What can hang from each mark:
poradut: dufepul makunu saku
fisag: bugofat makunu sasite
dufepul: bugofat makunu ruge
vabov: dufepul poradut ruge saku
makunu: poradut saku vabov
lobu: bomuk
bomuk: makunu sasite vabov
saku: makunu vabov
sasite: fisag lobu loper
renuk: dufepul fisag loper sasite
bugofat: lobu ruge sasite
ruge: bugofat renuk

Each row was made from one small tree. The marks that hang from a mark follow it in brackets, in alphabetical order. Every link used is in the known rows. Write each row's tree.
Known rows:
sasite(fisag lobu(bomuk(vabov(dufepul)))): [ -15  -93 -100  245  -95 -190   -7  -28  124  -24   52  127   62    2
  130  189   14  -98  -92   44   -9 -151   25   -7   62  -26   10   48
  -16   59 -219  -59   21  142  -78  153   65  -75    0   47  -59  -13
  122    6]
saku(makunu(poradut(dufepul(bugofat ruge))) vabov): [ 113  155  103 -586   17 -420  -55    7  -52  107 -315 -144  -25   55
   92  -79  -24  -59  282  -34  -44   24   95   -7  -75 -301   -5   45
  -38  -58  140  136  -18 -187   43  126 -108  102  -53 -291   47  206
  -65  -81]
sasite(fisag(bugofat) lobu(bomuk(makunu)) loper): [  -4  -91  -45  260   48   70   72   16  171  -36 -160  172  117   23
   84   20  -17   -9 -209  -32  -24   69  113   -2  145 -171  103  101
   90   14 -114  -53  100   52 -201  190   91 -164   27 -112 -115  -47
  -24   83]
sasite(fisag(bugofat makunu) loper): [  56   87   73  144   -7  -78   99  -21  136   -5   -2  168   44 -120
   64  -25   89 -138 -266   41   36   47  223   67  129 -188   45  -63
   65  -44  -45   21   38  -32  -40  131   76 -198  -11 -142  -82  -76
   33  -36]
makunu(poradut(dufepul(ruge) saku)): [   2   -8  -37  -55  -21 -178   -4  -13 -192   57  -64 -164  -32  -77
  -57   88  -58  -99   21  -38  -30 -157  -25   88   15 -157  -25   45
   70  109  -81 -118   -6 -167  -36  -14   60  104 -107 -160   44   66
 -180 -172]
poradut(makunu(vabov(dufepul)) saku): [  25   28   77   83  -71  -61  -45   16  219   40  261   16  -24 -116
   -1  142 -125 -170  -17   78  -61 -136 -149   86  -23 -147  -27   15
 -141 -117 -214  -90    7   71  271   49   10   49  -47   87   22  -13
  164 -102]
ruge(bugofat renuk(fisag sasite(loper))): [ -94  -22    1  345   31  406  -67    8 -106   71 -349 -207   34  -95
  -21  -52  193  108   51   57  -39   80  -92   73  -27  187    5  -36
  -77  -87  223   34  -18 -166  122 -142 -165   52   52  172   35  -37
  129  128]
bugofat(lobu ruge sasite): [ -21  -37   82 -252  175  312  -17  -77  -28   -6  212  220 -102  -48
 -146   15  -36  136 -126  -96   51  -20 -237  131   -3 -104 -108  133
    4   61  235   52  109  -67 -224  -94    2  -14  -21   47   21   31
 -137 -156]
ruge(bugofat(lobu(bomuk(vabov)))): [  11  -76  -68  -77 -158  240  -59  -39   82   56 -228    0   14  188
  -58   18  -32  230 -120  -98  -17   25   51   88  -68    8  -84  141
   72   80  112  -17   37 -158  -91  -69   17   62    2  147  -34   41
  115  -87]
renuk(dufepul(ruge) sasite(fisag(makunu) loper)): [ -44  138   94 -174   30  -22   85 -129 -125  172 -135   58    6 -233
   55  -65  -10 -127 -167  104   20  -54   36   75  -39 -127  159  -41
  -25  -79   91   98  -30  -10   10  -92 -119  -59  -31 -147    7  -48
  -53   52]
sasite(fisag(bugofat) lobu(bomuk) loper): [  24  -81 -113  290   49  -36   33  -38  109  -24 -136  -32  108   32
   80   31   38 -111 -161    3   -1   29  250   -4  224 -114   48   99
  122   -3 -178   34  101 -116 -206  181   57 -206   -4 -151  -71  -42
 -109   56]
ruge(bugofat(lobu sasite(fisag(makunu))) renuk): [ -62   39  123 -281   72  619 -101  -19 -104   89  -12  198  -63  -55
  -20   32   23   29 -218   64  107   93  -51  176   15  -41  -78  -71
   84  -82  191   68  182  -60 -152   47   81  119    6  108  -35   15
  190 -158]
fisag(makunu(saku vabov(poradut)) sasite(loper)): [ -17  187   20  357   78   54   20   88  -33   55  -30  160  -45   54
    2 -139 -109    0  -86   78   72  -37  316  -38  -71  117   69  -32
  128  101 -278    7  -80   61  148   40  147  -82  -25   80  -75 -123
 -181  133]
makunu(saku(vabov(dufepul poradut))): [ -13   43 -141   68  -10 -288 -120   46  101  -15  150   13  -58  131
   71   24  -38  165  144   62   82 -167   82  -46  -11  140  -76  -43
 -147  143  -96    4  -66   66  222  128   27  120  -55   37    4   41
  111   35]
lobu(bomuk(sasite vabov(ruge))): [  14  -23  -65    4 -212  -42   62   16   78  -85  132  223   11  144
   43  -15  -61   -3   10 -108  -24   87  -81   41  -79   -1  -39   60
  -42  201  -91 -110  -56  158   20 -119    7  -38   35   14    8   22
  -12   20]
dufepul(ruge(bugofat(sasite) renuk(loper))): [ -12  -28   13 -258   61  387  -55  -37 -335   89 -169 -241   14 -103
   13  -15   11  116  -70   60   49  107 -194  123   39   65  -67   38
   32   -2  177   24  -49 -148  110 -297 -242  141   25   98   92   86
 -110  -75]
makunu(poradut(dufepul(ruge(bugofat(lobu))) saku) vabov): [ -59    3   61 -451   -4  129  -96  -10 -168  144 -175  -91  -64   87
 -156  117 -187  122   16  -35  -63  -35   22    6   -2 -199  -16   -6
  203  -41  -45  -61   78 -154  -81  -13  106  209 -103  -73  -10   67
 -110 -206]
fisag(bugofat(lobu ruge(renuk)) sasite(loper)): [  18  -18   42  296  152  351  -16   38   82  -22  146  -18  -31  119
 -186 -214   46   37 -158  -13   39  167 -116   36   93   23  -88    9
  195  -36   49   35  182  -41 -109  -29  -75  -34   61 -183    2 -130
  -69 -159]
vabov(poradut(dufepul(bugofat) makunu saku) ruge(renuk)): [ 101 -110   25   42 -142  188  -86  117   55    8  149 -320  -27  104
  -82   50  -42 -267  342   28  -73   45 -293   19  -19  213  -75  -23
   93  -76  -14   43   60  -87   35  117  103  324   -3    0   32   16
  291 -183]
makunu(poradut saku vabov): [ -63   64  -74  -66   29 -378  -30   13  -99   23  -12   42  -58   36
  -39   43 -121  -33 -137  -26   13  -67  237   -7  -53   55 -109  -93
    1   53 -154  -51 -107   21  231   34  117  -62  -46  127   28  -24
 -142  131]
lobu(bomuk(sasite(loper) vabov(dufepul(bugofat(ruge))))): [ -11  -53   54   54   -2 -236   24   11  131  -21   27  100    2  157
   74  124  -79  149  107  -53  -90  -26 -163  -29  -28 -259  -42   58
  -48  116  -85   13  -17  239  -12 -186   -4  -82   36  -14    2   -6
   26   43]
renuk(dufepul(bugofat(ruge) makunu) loper sasite(lobu)): [  65  -22   57 -309   85  -31   78 -107 -187  -54 -156 -364   50 -164
  -26   -2  212  -14  107  -18  -87   -1 -143  -79  -65  -25  158  -85
  -65 -262  299  117  -80 -154 -149 -151 -219    3   86   32  139  111
  -86   48]
bugofat(ruge sasite(lobu(bomuk(vabov)) loper)): [ -57 -164  -15  327  178  304   29   20   18   65    0  171   -2   43
  -35   34  -88   62  -63  -58  -31   19  -98   -5  -15 -118   53  310
   64  164  -98  102    3   77 -286  -44    3 -141    0   74  -16   26
 -222   17]
renuk(dufepul(makunu) fisag(bugofat sasite(lobu)) loper): [  32  144   33 -109  -14  -95  115  -28  -66 -197 -187 -264   72 -182
   55 -123  328  -68  107   37  -36  -57  -89  -77   68  134  100  -53
 -112 -296  137  -33  -26 -166 -112 -114 -152  -91   88  -89   61   60
  -16   53]
fisag(bugofat(ruge) makunu(poradut) sasite(lobu)): [  73   80    8 -114  108   73  104   51 -108 -135    2  138  -46  -49
  -84 -192   63   56 -117    8   77   99  280 -121   -5  105   31  -33
  203  -89  -97  -69   67  -49 -179   45   47 -176  -16 -178    8   -2
 -192  -96]
renuk(dufepul fisag(bugofat(ruge)) loper sasite): [ -41  -31   45 -407  -24  -96  117  -89  -26 -115  -26 -260   45 -169
  -88 -143  279  128   90  -41  -25  132 -203  -21   11  146  102  -94
 -269 -249  295   29  -17  -15  -32 -291 -203  -19   21   94  127   14
  110   92]
makunu(poradut saku(vabov(dufepul ruge(bugofat)))): [ -64  -64  -61 -469  -46 -496 -181  127  -75  -62  113  -19 -118  181
   -8   -5  -79  295  184   85   73  -93  129 -214  -35  222 -195 -112
  -61   23  -71   10  -54   50  204   88   17   65  -35  -61   36  129
  100    4]
poradut(dufepul(bugofat(lobu ruge)) makunu(saku(vabov))): [  84  -86   51 -420  157 -209 -133   91  143   72  125  112  -81  254
  -82 -170  -30  -71  173 -112  -34   31 -303   55  -45 -255  -50   85
   57 -179  162  213  126 -134  -92  185   23  116  -40 -120   70   93
  155 -261]
bomuk(sasite vabov(poradut ruge(renuk) saku(makunu))): [ -91   48  -43  407 -104   85 -101  177   48  -52  359  131  -26  241
    2  -96 -137  -65  197  -60   47  187  -34 -108 -122  182  -65  -79
 -199  207    3   -9  -48  410  217   -3    3  228   56   98  -71  -16
  227   35]
makunu(saku(vabov(ruge))): [  42  -52  -92  -82  -36 -360  -62   64   48  -15  208  -19  -51   98
   -3 -120   17  -49   35  -21   58   -6    5  -13  -10   36 -125   -1
  -66  119   44   56  -80  -64  149  134  -67  -27    1 -108   50   54
  -41  -16]
lobu(bomuk(sasite vabov(poradut saku))): [ -60   38 -183  392 -125   64  -20   54   24  -39   32   72   24  230
   67   11 -157  149   98 -117   15  -12  221   46  -87   97    2   89
  -97  316 -119 -131  -60  180   82 -126  179  100  -44  174  -62  -48
   33  123]
vabov(dufepul(ruge) poradut): [  36   88  -62  -33  -47 -151   -7  -98  -79    4   56  -26  -44  -87
   39  126 -123  170   59   44   39 -216  -48  -13   21  164  -87   24
   17  114   10  -76  -97    5  218 -102  -56   97  -51  -49  -14   -5
  -18  -36]
sasite(fisag(bugofat(ruge) makunu(vabov)) loper): [  19   49  167   -5   93 -109  104    5  113    7  198  148    7 -151
  -58   -5  -32  -91 -275   23  -23  149  180    2  116 -265   83  -88
  111 -140  -57   71   36  171   42  123   76 -209  -12 -130  -69 -121
   -1  -10]
fisag(makunu(saku vabov(poradut)) sasite(lobu(bomuk))): [  21  104 -126  222   41  128   11   44  -76   31 -128   80  -11  102
   43 -137 -117    2  -30   15  102   -6  413  -60  -71  184   94   48
  185   61 -357  -42  -19  -20   22  121  199  -67  -42  104  -28  -45
 -178  139]
poradut(makunu(vabov(ruge)) saku): [  57  -45   72  -51 -118   26  -14   55  125    7  305  -50  -28  -56
  -87   44 -133 -261   11    8  -74    7 -142   34  -33  -51  -42   49
  -29  -84 -104  -36  -23   19  182   75   -4   27  -11   16   12  -25
   64  -96]
vabov(poradut ruge saku): [  16  -48  -91  236  -63 -120  -42   43  -45  -79  242 -151  -45   27
  -82    1  -93  103  119  -30   62  -91  155  -77    2  378 -146   23
    6  198   59  -27  -90  -38  133  -11  118   59  -34   43  -58  -53
  -25   42]
renuk(dufepul fisag sasite): [ -59   96   10 -151  -82  -31   60 -130   -6    2 -184 -154   -1 -242
  -11  -44  196   -6   59   22  -31  -77 -142  108  -94  208   18  -35
 -295 -104  294    7  -45 -160   65 -207 -143   13   -2  129   92   17
   98  155]
sasite(lobu(bomuk(makunu vabov)) loper): [ -15 -123  -52  590    8  233   76   63  202   62 -223  249   88   90
   50   24  -59   64 -160  -67  -84    4  -78   -3  -84  -96   96  219
   61  179 -134  -43  -74   87 -134   43    1  -99   51   99 -101  -10
  -48   77]
bomuk(makunu sasite(fisag(bugofat(ruge)) lobu)): [ -39  -15   -7 -112  104   98   93   53   31 -205  228  428   50  -36
   19    1    6  -11 -227  -60  -21  183 -159   -7  121 -230  102  -94
  -30  -16  103 -135  132  313 -191   58  -25  -68   54 -138  -68  -19
  -10  -50]
renuk(dufepul(makunu ruge) sasite(lobu loper)): [ -16  127    0  112  116   72   67 -142 -162  139 -235  -51   13 -196
   25  -40  -17  -77  -22   31  -60 -127  -72  -35  -67  -96  184   72
   22 -108  132   81 -104 -150  -17  -90 -220  -41   29 -195   71   58
 -229   53]

Which tree is each row?
[  78  -69    7  -13  -54   69   -6  -61   47   30   11  -68   -5  -14
   33   37  102  -93  185   84   20   67 -159 -115  -35  240  -58 -168
   75  -94   21   21   -5  -48   41   37  -94   46   88    5   94    6
   76   12]
vabov(dufepul(bugofat) ruge(renuk(sasite(lobu))))
[ -99  -73   53  132 -111   17   67  117  115  -88  138  478   56  160
   96   50 -123    4  -80  -74  -73   81 -180    4  -39 -191   77   43
  -28  210 -122 -117   -6  462  -96   14   92  -72   76  -20 -139  -71
   72  104]
lobu(bomuk(makunu sasite(fisag loper) vabov(ruge)))
[   5   61    6 -286  -29  -13   68 -151  -18   29 -422 -271   33 -164
   52   24  243  -83  190   35  -72  -58 -116  -15  -58  162   25  -51
 -165 -182  336  104  -38 -285 -124 -135 -159  -12   40   91   84   45
   37  183]
renuk(dufepul(bugofat) fisag sasite(lobu))
[ -19  -40   74  -47  -56 -427 -157   82   48  -57  254  -89  -58  -55
  -28  -44  -87  163  110   46   90  -53   88 -144   -3  129 -193  -10
 -235   -8  120   29    0   12  272  -11  -51   33   -8  -17  -21  121
  161  -53]
vabov(dufepul ruge(bugofat) saku(makunu))
[ -42   97  140 -409  -70   19  -43  -67    7   24   90 -130  -39  -77
   91  398 -120  -76  186  125  -14 -164   84   32   80 -139  -18 -108
  -91   46  -67  -36   71  184  -34   97  256  137  -51  135  -59  -53
   78   85]
makunu(vabov(dufepul(bugofat(sasite(fisag))) poradut(saku)))
[  -2  -39   39 -241  -30 -460  -55   84  -83   63   33 -130  -81  136
  -84   17  -95 -191  144   -7  -31   99   -8  -79  -52  186 -171 -223
  174  -63 -140   54  -47   17  199  105  195   98    7   13   92    5
   19   47]
makunu(poradut(dufepul(bugofat)) saku vabov(ruge(renuk)))
[  13  -16  -25  -23  -45   64   46  -72 -115  -69  -44  -31  111 -125
   74    0  227 -105 -133   25   24   20   53  122   43  -25  147 -112
  -96  -26   32  -64  -18  -40  -53  -37  -93  -47   17  156   16  -41
  -63   60]
renuk(loper sasite(fisag))
[  68  154  111  -15  -49 -239    6  -23  115   73   11  -71  -52  -48
   60  135 -138  133  155   53   33 -120  315  -77  -75   97  -67 -133
   18   -3  -69    2 -106   47  287   10  247   42  -58  138  -55  -67
  137  102]
fisag(makunu(vabov(dufepul(bugofat) poradut saku)))
[  23 -122  -56 -112   79  110   86  -45  -91 -134   87    7  118  -65
  -13  -73  226  -63 -124  -17   26  200   53  -60  153  -54  214 -110
   21 -157   35  -14   71   52 -249   45 -115 -110   30    4   25  -35
  -97  -19]
renuk(loper sasite(fisag(bugofat(ruge)) lobu))
[ -30 -126 -108  527   10   36   11   17   75   36 -124   64  103   75
   93  114   18 -166 -161    9  -60  -69  100    5   83 -112   67  150
   90  122 -199   47   -6   33 -205  157   26 -151   20   16 -112  -61
  -62   68]
sasite(fisag lobu(bomuk(vabov)) loper)
[  15  -18  129 -366   55  289  122  -75   30  -73  -30  202   19  -16
  -80 -191  297  215   31 -176   54  204 -146  -23  -27 -125  156  -90
  -16 -261  232   -6   50   -7 -228 -101  -23  -86   15  104   34  -37
  146  -86]
renuk(fisag(bugofat(lobu ruge) makunu) loper sasite)
[  52  -24 -103  548  107  192   14   11   -4  -13 -234  -87   61   14
   40 -105   43  -35  -91   47   11  -87  169   31   56   63   23  221
  142  114 -224   -5   41 -268 -165   -4  -56 -195   14  -84  -25  -18
 -347   61]
fisag(sasite(lobu(bomuk) loper))
[ -20  -14 -101  289  -61  112  -89  -33  -98   75  154 -331  -36  -41
  -11  190 -105    1   96   71   32 -162 -168   36   47   92 -112  -39
  -11  138  -53 -109  -26   61  233  -38  -52  274  -35  -34   22  -45
  124 -110]
vabov(dufepul(ruge(renuk)) poradut(saku))
